Below are the code and all the weights of a small trained network. Each question names an input and a class and asks about switching units off, where a switched-off unit gives its printed mean instead of its output.

import numpy as np


def w(rows, s, z=0):
    codes = np.array(rows[::2]) - 128.0
    scale = np.full(codes.shape[1], s)
    scale[-1] = z or s
    return codes * scale


def norm(h):
    return h / np.sqrt((h * h).mean(-1, keepdims=True) + 1e-5)


def f(y):
    return np.maximum(y, 0)


def log_softmax(a):
    a = a - a.max(-1, keepdims=True)
    return a - np.log(np.exp(a).sum(-1, keepdims=True))


def net(x, mask):
    res = np.array(x, float).reshape(1, 6) / 4 @ E
    u = 0
    for l in range(4):
        y = f(norm(res) @ A[l][:, :-1].T + A[l][:, -1])
        res = res + np.where(mask[u : u + 4], y, B[l][:, -1]) @ B[l][:, :-1]
        u += 4
    return log_softmax(norm(res)[-1] @ U[:, :-1].T + U[:, -1])


A, B = {}, {}
E = w([
[155,140,209,89,117,153],'x0',
[101,182,196,185,211,151],'x1',
[16,102,46,8,138,143],'x2',
[128,30,76,142,234,35],'x3',
[163,253,119,130,210,125],'x4',
[128,81,145,119,188,228],'x5',
],0.005)
A[0] = w([
[29,145,94,104,81,138,143],'0.n0',
[152,223,163,151,85,135,108],'0.n1',
[82,153,216,98,31,255,8],'0.n2',
[83,134,174,219,162,112,75],'0.n3',
],0.0074,0.0011)
B[0] = w([
[226,120,148,94,157,68,206],'0.n0',
[116,118,98,66,181,96,223],'0.n1',
[109,75,43,242,57,253,254],'0.n2',
[184,170,43,60,203,222,196],'0.n3',
],0.0059,0.0052)
A[1] = w([
[252,163,121,76,89,121,249],'1.n0',
[251,143,254,117,103,155,49],'1.n1',
[19,44,133,63,135,105,74],'1.n2',
[81,159,228,156,73,227,78],'1.n3',
],0.0088,0.0013)
B[1] = w([
[55,107,159,154,128,120,255],'1.n0',
[144,55,213,204,70,102,205],'1.n1',
[235,112,130,68,125,128,210],'1.n2',
[148,154,107,115,79,252,229],'1.n3',
],0.011,0.0046)
A[2] = w([
[120,250,194,127,150,112,114],'2.n0',
[150,76,106,103,48,118,97],'2.n1',
[75,201,89,112,18,54,2],'2.n2',
[107,83,113,40,99,105,92],'2.n3',
],0.013,0.0021)
B[2] = w([
[119,218,159,91,196,140,194],'2.n0',
[138,165,137,121,187,118,253],'2.n1',
[4,88,122,52,50,90,200],'2.n2',
[196,134,104,84,85,89,221],'2.n3',
],0.017,0.0057)
A[3] = w([
[133,68,53,195,209,134,104],'3.n0',
[132,153,130,120,45,250,4],'3.n1',
[154,177,72,61,120,160,133],'3.n2',
[199,75,51,112,162,127,90],'3.n3',
],0.012,0.0017)
B[3] = w([
[2,90,140,116,122,196,175],'3.n0',
[157,233,25,165,9,215,255],'3.n1',
[189,138,231,215,126,63,232],'3.n2',
[220,72,1,113,171,111,216],'3.n3',
],0.0088,0.0081)
U = w([
[103,67,226,205,137,138,6],'0',
[113,224,194,108,222,145,131],'1',
[147,186,98,151,54,247,193],'2',
[239,100,83,70,162,91,143],'3',
[55,132,147,55,75,94,185],'4',
[88,48,79,134,205,189,8],'5',
],0.012,0.0019)

Each question gives the input, the list of numbers given to net, and the class t.
The units are the neurons (one row each of A and B). Each row of codes is followed by its name. A weight is (code - 128) times the scale printed after its matrix; where a second scale follows, it is the last column's (A, B and U).
mask holds one flag per neuron, layer by layer. A switched-off neuron (its flag False) gives its mean, the last column of its row in B, instead of its output. The means were averaged over made-up inputs and are rounded, as every weight is.
A unit's drop is (log p(t) with every unit on - log p(t) with that unit switched off) / (log p(t) with every unit on - log p(t) with every unit switched off).
The circuit of an input: a set's keep is (log p(t) with only the set's units on - log p(t) with every unit switched off) / (log p(t) with every unit on - log p(t) with every unit switched off). Starting from the 12 units with the biggest drops (on a tie, the unit counted first), units are removed one at a time, each time the one whose removal leaves the highest keep (on an exact tie, the one counted first), for as long as the keep stays at least 0.8.
circuit, biggest first: the units of the circuit, biggest drop first
most important unit: the unit with the biggest drop
top k neurons: the k neurons with the biggest drops, biggest first
k most important neurons of layer l: the k neurons of layer l with the biggest drops, biggest first
input [-8,-6,-3,-2,-5,-2], class 4: most important unit => 2.n2
input [3,-7,8,-6,-3,-1], class 3: 2 most important neurons of layer 2 => (2.n3, 2.n1)
input [5,5,3,-1,0,-6], class 1: top 4 neurons => (0.n1, 2.n0, 1.n1, 3.n1)
input [-7,4,1,1,-4,3], class 3: circuit, biggest first => (0.n2, 1.n2)
input [4,3,4,1,7,-7], class 1: top 2 neurons => (2.n0, 0.n2)
input [-4,-2,1,3,5,0], class 5: circuit, biggest first => (2.n3, 3.n0, 3.n1)
input [0,7,-7,5,1,7], class 0: circuit, biggest first => (1.n1, 3.n1)
input [4,-6,0,-2,-8,-3], class 3: circuit, biggest first => (2.n1, 3.n1)
input [-7,-5,-7,8,0,3], class 5: top 2 neurons => (3.n0, 2.n3)
input [7,0,-8,-1,7,-1], class 0: 2 most important neurons of layer 1 => (1.n1, 1.n0)
input [-5,-8,3,-6,-1,2], class 4: top 2 neurons => (2.n2, 0.n0)
input [8,-1,8,-4,-7,-8], class 3: 2 most important neurons of layer 2 => (2.n3, 2.n1)
input [1,-2,0,5,8,-6], class 1: circuit, biggest first => (2.n0, 0.n2)
input [-6,1,-4,2,-3,-6], class 4: most important unit => 0.n2
input [-1,6,1,7,-1,-5], class 5: top 2 neurons => (3.n0, 2.n3)
input [1,-4,-3,7,-1,-8], class 4: top 3 neurons => (2.n2, 0.n1, 1.n2)
input [-8,3,-8,-1,-3,4], class 0: top 3 neurons => (0.n2, 1.n3, 3.n1)
input [-6,-1,-2,5,7,-8], class 4: 2 most important neurons of layer 2 => (2.n2, 2.n1)
input [-5,6,-3,-6,4,-4], class 1: top 2 neurons => (2.n0, 0.n1)
input [2,5,8,-1,1,2], class 3: most important unit => 0.n0
